Below are the code and all the weights of a small trained network. Each question names an input and a class and asks about switching units off, where a switched-off unit gives its printed mean instead of its output.

import numpy as np


def w(rows, s, z=0):
    codes = np.array(rows[::2]) - 128.0
    scale = np.full(codes.shape[1], s)
    scale[-1] = z or s
    return codes * scale


def f(y):
    return y / 2 * (1 + np.tanh(0.7978845608 * (y + 0.044715 * y**3)))


def log_softmax(a):
    a = a - a.max(-1, keepdims=True)
    return a - np.log(np.exp(a).sum(-1, keepdims=True))


def net(x, mask):
    res = np.array(x, float).reshape(1, 2) / 4 @ E
    y = f(res @ A[0][:, :-1].T + A[0][:, -1])
    res = res + np.where(mask, y, B[0][:, -1]) @ B[0][:, :-1]
    return log_softmax(res[-1] @ U[:, :-1].T + U[:, -1])


A, B = {}, {}
E = w([
[251,41,109],'x0',
[154,178,233],'x1',
],0.014)
A[0] = w([
[185,226,179,76],'neuron 1',
[152,35,193,56],'neuron 2',
[214,31,117,161],'neuron 3',
[103,98,123,4],'neuron 4',
[105,108,88,185],'neuron 5',
[177,173,214,83],'neuron 6',
[6,175,87,243],'neuron 7',
[134,173,14,92],'neuron 8',
],0.012,0.0039)
B[0] = w([
[102,45,56,182],'neuron 1',
[57,169,120,167],'neuron 2',
[21,180,77,223],'neuron 3',
[89,97,127,124],'neuron 4',
[179,68,75,159],'neuron 5',
[111,10,65,188],'neuron 6',
[104,155,56,248],'neuron 7',
[166,6,113,169],'neuron 8',
],0.011,0.016)
U = w([
[154,4,93,86],'0',
[59,198,94,88],'1',
[140,151,109,254],'2',
[228,125,208,74],'3',
[142,168,213,70],'4',
],0.011)

Each question gives the input, the list of numbers given to net, and the class t.
The units are the neurons (one row each of A and B). Each row of codes is followed by its name. A weight is (code - 128) times the scale printed after its matrix; where a second scale follows, it is the last column's (A, B and U).
mask holds one flag per neuron, in row order. A switched-off neuron (its flag False) gives its mean, the last column of its row in B, instead of its output. The means were averaged over made-up inputs and are rounded, as every weight is.
A unit's drop is (log p(t) with every unit on - log p(t) with that unit switched off) / (log p(t) with every unit on - log p(t) with every unit switched off).
The circuit of an input: a set's keep is (log p(t) with only the set's units on - log p(t) with every unit switched off) / (log p(t) with every unit on - log p(t) with every unit switched off). Starting from all 8 units, units are removed one at a time, each time the one whose removal leaves the highest keep (on an exact tie, the one counted first), for as long as the keep stays at least 0.8.
units of the circuit, in order: the units of the circuit, biggest drop first
unit that matters most: the unit with the biggest drop
k most important neurons: the k neurons with the biggest drops, biggest first
drop when u is switched off: that unit's drop, to one decimal
input [-2,-3], class 2: 3 most important neurons	neuron 6; neuron 1; neuron 3
input [-8,-8], class 0: unit that matters most	neuron 8
input [1,-2], class 2: 2 most important neurons	neuron 6; neuron 1
input [4,3], class 1: 4 most important neurons	neuron 3; neuron 8; neuron 2; neuron 5
input [2,2], class 2: units of the circuit, in order	neuron 8; neuron 7; neuron 1
input [3,-3], class 2: 3 most important neurons	neuron 6; neuron 1; neuron 3
input [0,-2], class 2: units of the circuit, in order	neuron 6; neuron 1; neuron 3
input [-4,4], class 0: units of the circuit, in order	neuron 3; neuron 1
input [-3,-3], class 2: units of the circuit, in order	neuron 3; neuron 6
input [5,4], class 1: 4 most important neurons	neuron 3; neuron 2; neuron 8; neuron 5
input [-5,-7], class 0: 3 most important neurons	neuron 8; neuron 3; neuron 5
input [-5,7], class 0: 2 most important neurons	neuron 6; neuron 1
input [6,4], class 1: 2 most important neurons	neuron 3; neuron 2
input [-7,-8], class 0: unit that matters most	neuron 8
input [8,6], class 1: 2 most important neurons	neuron 3; neuron 2
input [-2,0], class 2: 2 most important neurons	neuron 3; neuron 2
input [8,-7], class 1: drop when neuron 3 is switched off	1.3
input [7,-6], class 1: drop when neuron 3 is switched off	1.2
input [7,-1], class 1: drop when neuron 4 is switched off	0.0
input [-5,8], class 0: unit that matters most	neuron 6
